Below are the code and all the weights of a small trained network. Each question names an input and a class and asks about switching units off, where a switched-off unit gives its printed mean instead of its output.

import numpy as np


def w(rows, s, z=0):
    codes = np.array(rows[::2]) - 128.0
    scale = np.full(codes.shape[1], s)
    scale[-1] = z or s
    return codes * scale


def f(y):
    return y / 2 * (1 + np.tanh(0.7978845608 * (y + 0.044715 * y**3)))


def log_softmax(a):
    a = a - a.max(-1, keepdims=True)
    return a - np.log(np.exp(a).sum(-1, keepdims=True))


def net(x, mask):
    res = np.array(x, float).reshape(1, 8) / 4 @ E
    y = f(res @ A[0][:, :-1].T + A[0][:, -1])
    res = res + np.where(mask, y, B[0][:, -1]) @ B[0][:, :-1]
    return log_softmax(res[-1] @ U[:, :-1].T + U[:, -1])


A, B = {}, {}
E = w([
[87,189,62,207,189,50],'x0',
[87,122,152,9,237,45],'x1',
[1,103,102,118,57,119],'x2',
[110,126,147,144,149,145],'x3',
[103,125,146,148,158,150],'x4',
[107,147,184,150,118,135],'x5',
[133,115,95,116,147,131],'x6',
[136,147,166,127,76,100],'x7',
],0.0083)
A[0] = w([
[110,96,95,161,142,85,85],'n0',
[139,124,68,201,107,188,63],'n1',
[68,204,102,159,125,88,111],'n2',
[174,157,136,163,152,103,167],'n3',
[113,157,159,92,175,124,154],'n4',
[215,178,150,135,147,147,148],'n5',
[136,88,162,78,186,79,85],'n6',
[138,132,191,161,94,37,182],'n7',
[137,131,167,49,105,177,103],'n8',
[117,114,143,171,113,141,79],'n9',
[106,124,165,98,160,95,50],'n10',
[45,147,78,115,74,149,152],'n11',
[162,151,92,165,105,207,52],'n12',
[130,174,175,140,114,114,253],'n13',
[103,109,116,76,161,101,109],'n14',
[156,245,72,182,147,76,103],'n15',
[22,139,108,83,127,157,132],'n16',
[211,128,147,132,216,131,98],'n17',
[132,76,162,99,117,180,84],'n18',
[152,68,118,106,92,184,115],'n19',
],0.012,0.0045)
B[0] = w([
[114,66,189,100,177,96,157],'n0',
[139,204,157,146,52,91,231],'n1',
[115,85,163,154,177,140,220],'n2',
[133,106,105,64,150,147,186],'n3',
[144,185,70,132,45,101,213],'n4',
[41,155,134,21,100,225,221],'n5',
[127,147,129,182,78,90,245],'n6',
[168,105,21,120,171,141,199],'n7',
[149,90,178,206,229,105,240],'n8',
[153,161,145,118,60,113,155],'n9',
[128,147,154,173,64,85,182],'n10',
[110,101,174,15,126,165,255],'n11',
[132,212,129,149,95,84,216],'n12',
[136,101,50,153,100,158,207],'n13',
[162,254,98,180,82,126,214],'n14',
[98,91,185,136,199,108,243],'n15',
[82,145,100,99,118,182,238],'n16',
[18,113,130,74,103,140,243],'n17',
[134,124,196,192,197,138,216],'n18',
[119,125,116,173,199,108,237],'n19',
],0.0073,0.0068)
U = w([
[148,246,130,157,43,51,87],'0',
[144,126,102,101,120,140,254],'1',
[93,123,149,2,96,175,60],'2',
[152,90,175,171,216,84,79],'3',
],0.0084,0.0095)

Each question gives the input, the list of numbers given to net, and the class t.
The units are the neurons (one row each of A and B). Each row of codes is followed by its name. A weight is (code - 128) times the scale printed after its matrix; where a second scale follows, it is the last column's (A, B and U).
mask holds one flag per neuron, in row order. A switched-off neuron (its flag False) gives its mean, the last column of its row in B, instead of its output. The means were averaged over made-up inputs and are rounded, as every weight is.
A unit's drop is (log p(t) with every unit on - log p(t) with that unit switched off) / (log p(t) with every unit on - log p(t) with every unit switched off).
The circuit of an input: a set's keep is (log p(t) with only the set's units on - log p(t) with every unit switched off) / (log p(t) with every unit on - log p(t) with every unit switched off). Starting from the 12 units with the biggest drops (on a tie, the unit counted first), units are removed one at a time, each time the one whose removal leaves the highest keep (on an exact tie, the one counted first), for as long as the keep stays at least 0.8.
units of the circuit, in order: the units of the circuit, biggest drop first
k most important neurons: the k neurons with the biggest drops, biggest first
drop of u: that unit's drop, to one decimal
input [-8,-6,4,5,1,4,-3,3], class 3: units of the circuit, in order => n8; n18
input [4,8,4,-4,3,-8,1,4], class 0: units of the circuit, in order => n14
input [-5,7,-6,3,-7,-3,2,3], class 0: units of the circuit, in order => n6; n14
input [-2,-4,6,4,4,-2,-8,3], class 2: 2 most important neurons => n11; n14
input [3,-1,3,1,2,1,0,-1], class 2: units of the circuit, in order => n8; n11; n14
input [3,-7,-8,-3,-6,-2,-8,8], class 1: 2 most important neurons => n5; n7
input [6,-2,-2,-3,7,3,-7,8], class 1: 2 most important neurons => n8; n13
input [-7,4,4,2,-3,1,6,-2], class 3: 2 most important neurons => n8; n18
input [2,0,-6,5,5,7,-2,4], class 2: units of the circuit, in order => n5; n17
input [8,6,8,-6,-7,8,-1,-6], class 2: 3 most important neurons => n11; n16; n8
input [-7,6,-1,4,8,6,5,6], class 3: 4 most important neurons => n8; n18; n1; n12
input [1,-2,-8,-1,-4,-7,7,-3], class 2: 2 most important neurons => n5; n17
input [8,-5,1,2,-7,1,-5,-4], class 3: 2 most important neurons => n15; n2
input [-3,-6,4,-7,-7,-6,7,-6], class 0: 2 most important neurons => n1; n12
input [-1,-2,-8,-4,2,7,-8,-7], class 2: units of the circuit, in order => n5
input [2,-4,-8,3,6,-8,8,-1], class 2: units of the circuit, in order => n5; n17
input [-8,-4,-3,8,-1,1,3,1], class 3: 3 most important neurons => n8; n18; n19
input [0,8,4,8,-2,2,8,5], class 0: drop of n6 => 0.0
input [3,8,6,-8,-3,3,-7,-8], class 0: drop of n10 => 0.1
input [-8,0,-4,0,-7,2,2,6], class 3: drop of n19 => 0.1
input [1,5,-8,-1,-3,7,3,2], class 2: units of the circuit, in order => n5
